[[524 521 720 436 557 550 753 434 638]
 [669 421 193 778 607 593 348 586 591]
 [736 182 230 790 638 474 486 393 570]
 [414 628 335 582 435 438 338 629 418]
 [664 601 360 587 659 879 434 650 743]
 [554 272 619 800 645 283 606 218 359]
 [425 590 446 637 455 310 417 387 391]
 [593 522 551 485 657 682 631 469 703]
 [422 582 512 551 548 400 424 595 231]
 [446 614 538 443 556 515 387 669 426]]
593

[[7714 4454 2854 4407 5026 6582 8206 6842]
 [5475 5799 3262 6022 4768 6220 6028 5557]
 [7155 4226 3450 4686 5076 6312 8131 6618]
 [7801 4454 3047 4570 4978 6393 8039 6733]
 [8469 4287 5083 4730 4188 5515 7138 6237]
 [7133 4111 6599 5347 4317 4954 6857 5692]]
7801

[[69 34 47 25 44 43 37 55 71 36 49 31]
 [57 34 47 40 28 22 47 59 51 44 30 44]
 [69 35 47 26 44 46 36 55 72 35 48 33]
 [67 32 47 30 41 41 39 54 75 42 44 31]
 [61 36 47 40 20 21 48 58 52 54 32 52]
 [58 34 47 42 29 25 47 59 51 46 31 43]
 [57 37 47 36 29 20 46 57 59 49 35 45]
 [44 40 47 48 30 24 44 59 49 49 38 48]
 [61 36 47 40 23 20 47 58 53 55 32 52]
 [67 33 47 29 41 40 38 55 73 41 44 30]]
44

[[113  94 134 187 101 138  95 125 151]
 [137 153  70  98 170 111  62 108  99]
 [118 157 131 132 124 129 147  85  54]
 [ 94  91 132 199  98 145  78  95 142]
 [154 163 115  89 161 123 183 142  70]]
118

[[7105 3570 5448 5729 7607 8344 6426 5283 7254]
 [7092 3642 5541 5694 7645 8369 6482 5346 7174]
 [4265 8705 9079 4903 4868 4675 7301 8261 2905]
 [4017 8211 6734 5360 3747 3088 5420 6655 3536]
 [6552 5292 7874 5131 7817 8570 7824 7056 5580]
 [4141 7839 6249 5485 3717 3080 5146 6303 3898]
 [6096 6206 8552 4863 7608 8115 8019 7557 4719]
 [7147 3473 5390 5741 7629 8394 6415 5237 7324]]
4141

[[-45 -45  21 -15 -43 -13 -46 -25  38  17 -21]
 [-12 -37  -7  21   8 -23 -35 -15 -31  -3  31]
 [ 27   1 -37   5   8   3  40 -27 -39  12 -40]
 [ 29 -44 -43  16  -9 -34  44 -43 -23   6  42]
 [-36  40 -14  34   1   7 -40  20  40 -40 -27]
 [-19  45  17  17 -12  34  22  21   9  30  -7]]
29

[[ 53 111  51  56 169  98  77 186 177  50 179 187 187 176 184 182]
 [167 192 122 186  51 188 190  54  70 134  52  49  52  53  49  49]
 [191  51 192 141 158  60  78  97  53 190  55  83  65 153  54  54]
 [ 52  53  52  49 184  53  51 181  85  49 120 177 170 188  97  96]
 [191 190 191 192  74 190 191  87 159 189 149  86 100  74 157 162]
 [174  51 180 121 189  58  51 189  65 181 129 184 173 191  90  98]
 [121 189  98 156  53 181 178  52  62 105  52  55  52  51  51  52]
 [ 51 148  50  53 101 136  96 150 192  54 170 154 169 108 186 174]
 [190 185 189 187  50 185 190  49  53 190  52  50  51  51  51  50]
 [ 98  52 140  52  69  51  54  52  50 145  52  57  56  62  52  50]
 [ 53  55  54  52 190  48  50 188  96  52 172 191 188 191 142 151]]
190

[[ 406  163 -476  581   -9  219 -267  561]
 [ 285   96 -294  408   55  106 -130  412]
 [  57  361 -155  277  309  -69 -290  267]
 [ 305  356 -412  531  212   85 -379  546]
 [-407  376  292  -89  681 -489 -220 -191]
 [-413  381  312 -104  709 -508 -216 -192]
 [ 174  303 -251  371  218   22 -283  375]]
-407
---
1.270; -4.433; -0.050; 4.515 value 4.515
-1.194; -0.189; -0.584; 1.887; -0.429; -4.955 value -4.955
-3.983; -5.814; 1.484; -2.061 value -2.061
5.835; -5.925; 1.878; -1.516; 0.941 value 0.941
-0.817; 2.519; -1.568; -3.370; -5.719 value -5.719
-2.736; 4.725; 2.568; 1.172 value 1.172
---
[-171.259   72.874   85.137  101.343   40.719]: -171.259
[-1.0 -1.0 -1.1  1.1]: -1.0
[ 0.129  0.073 -0.161  0.154]: 0.129
[-1.71  1.83  0.54  0.70  0.95]: -1.71
[-0.18  0.11  0.01 -0.07]: -0.18
[ 0.08  0.04  0.11 -0.11 -0.10]: 0.08
[-10.53   7.78  20.08 -11.54   1.49  -1.45  -4.71]: -10.53
---
[ 0.260  2.263 -5.496 -3.868 -0.983 -0.769 -1.547]
-0.983

[ 0.627 -5.554  0.023  0.968  1.998 -4.666  2.527]
0.627

[[-1.339 -4.428  3.198 -3.000  3.273]
 [-0.806  2.402  2.423  3.293 -4.102]
 [ 4.210  0.177  5.148  3.982  2.516]]
2.423

[[ 2.324 -3.897 -1.486 -1.390 -1.683 -2.217  1.926]
 [-2.455  0.945 -1.103  2.466  2.743  1.686 -1.794]
 [-4.376  1.440 -0.321  0.495  2.323  1.969 -2.079]]
-0.321

[[ 1.737 -0.981  0.552  0.572  0.417 -4.701  2.713]
 [ 1.395  0.529 -2.447  1.039 -3.124  2.892 -2.892]
 [ 3.461 -1.970 -1.914 -1.601 -2.074 -3.785  2.710]]
0.417

[-1.563 -4.687 -1.287  0.978  1.494]
-1.287

[ 6.008  4.037 -4.598 -4.707  0.181 -5.934  1.942]
0.181

[4.769 1.258 5.524 1.019 2.147]
2.147

[-0.514  0.537  1.872 -0.195 -5.108]
-0.195
---
-4.263; -0.826; 0.471; -0.843; 2.600; 0.288
2.576; 0.910; 1.175; -1.925; -0.139; -1.116
-4.276; -0.818; 0.207; -0.455; 2.353; 0.422
⇒ -4.263

-1.890; -0.421; -2.650; 0.611; -4.196; 4.358 ⇒ -1.890

-0.543; 0.769; 5.918; -0.146 ⇒ -0.543

-1.307; 3.579; -1.561; -0.895; -2.260; -4.392; 0.140 ⇒ -1.307

0.660; -5.502; 1.152; 2.522; 2.648; 0.254
2.329; 2.036; 1.152; 2.733; 2.648; -0.098
2.329; 2.626; 1.152; 2.733; 2.648; -0.098
⇒ 0.660

-0.558; -0.088; 0.805; -5.315; 4.801; -4.051
-0.112; -0.298; -0.552; 4.118; -1.601; 0.827
⇒ -0.558

2.366; -4.412; -5.845; 4.877; -0.710 ⇒ 2.366
---
array([ -86.18,  186.58,  -44.37, -103.37,  -79.32,  -52.44,  -93.94]) gives 186.58

array([[ 0.097, -0.032,  0.110,  0.077],
       [ 0.183, -0.121,  0.185,  0.066]]) gives -0.121

array([  2.809,   8.383,  -4.805,  13.280, -15.051]) gives 8.383

array([[-16.85, -14.14,   9.85,  15.06,  15.20,  14.47],
       [  3.11,   1.98,  -0.68,  11.51,   1.54,  -1.71]]) gives 1.98

array([-0.09, -0.02, -0.01,  0.12, -0.18]) gives -0.02

array([ 1.027, -0.838, -1.076,  0.225,  0.435, -0.516]) gives -0.838

array([[ -23.2,  -93.5,   26.2,   -7.3, -117.9,  150.5],
       [-152.8,  -55.0,   44.0,  -14.5,   75.4,  -28.4]]) gives -55.0

array([[ 13.8, -19.0, -13.1,  -2.3,  -8.3,  -1.6,   0.5],
       [ 13.3, -20.0, -13.1,  -4.1,  -6.7,  -1.8,   0.2]]) gives -20.0
---
[[409, 710, -827, 230, -285, 663], [-191, 864, 880, 792, 762, 544]] => 762
[[6296, 4698, 3122, 2703], [2418, 5665, 5776, 4196], [7415, 9526, 3256, 3892]] => 5776
[[530, 337, 437, 100, 582], [544, 534, 163, 935, 451]] => 935
[[555, 490, 463, 429, 539, 450, 543], [451, 825, 561, 52, 82, 207, 671]] => 207
[[36, 36, 24, 34, 25, 48], [38, 91, 40, 43, 41, 27]] => 41
[[193, 120, 22, 45], [179, 157, 38, 28], [253, 147, 223, 154]] => 38
[[-398, -58, -416, -779], [-403, -694, -174, 507]] => -174
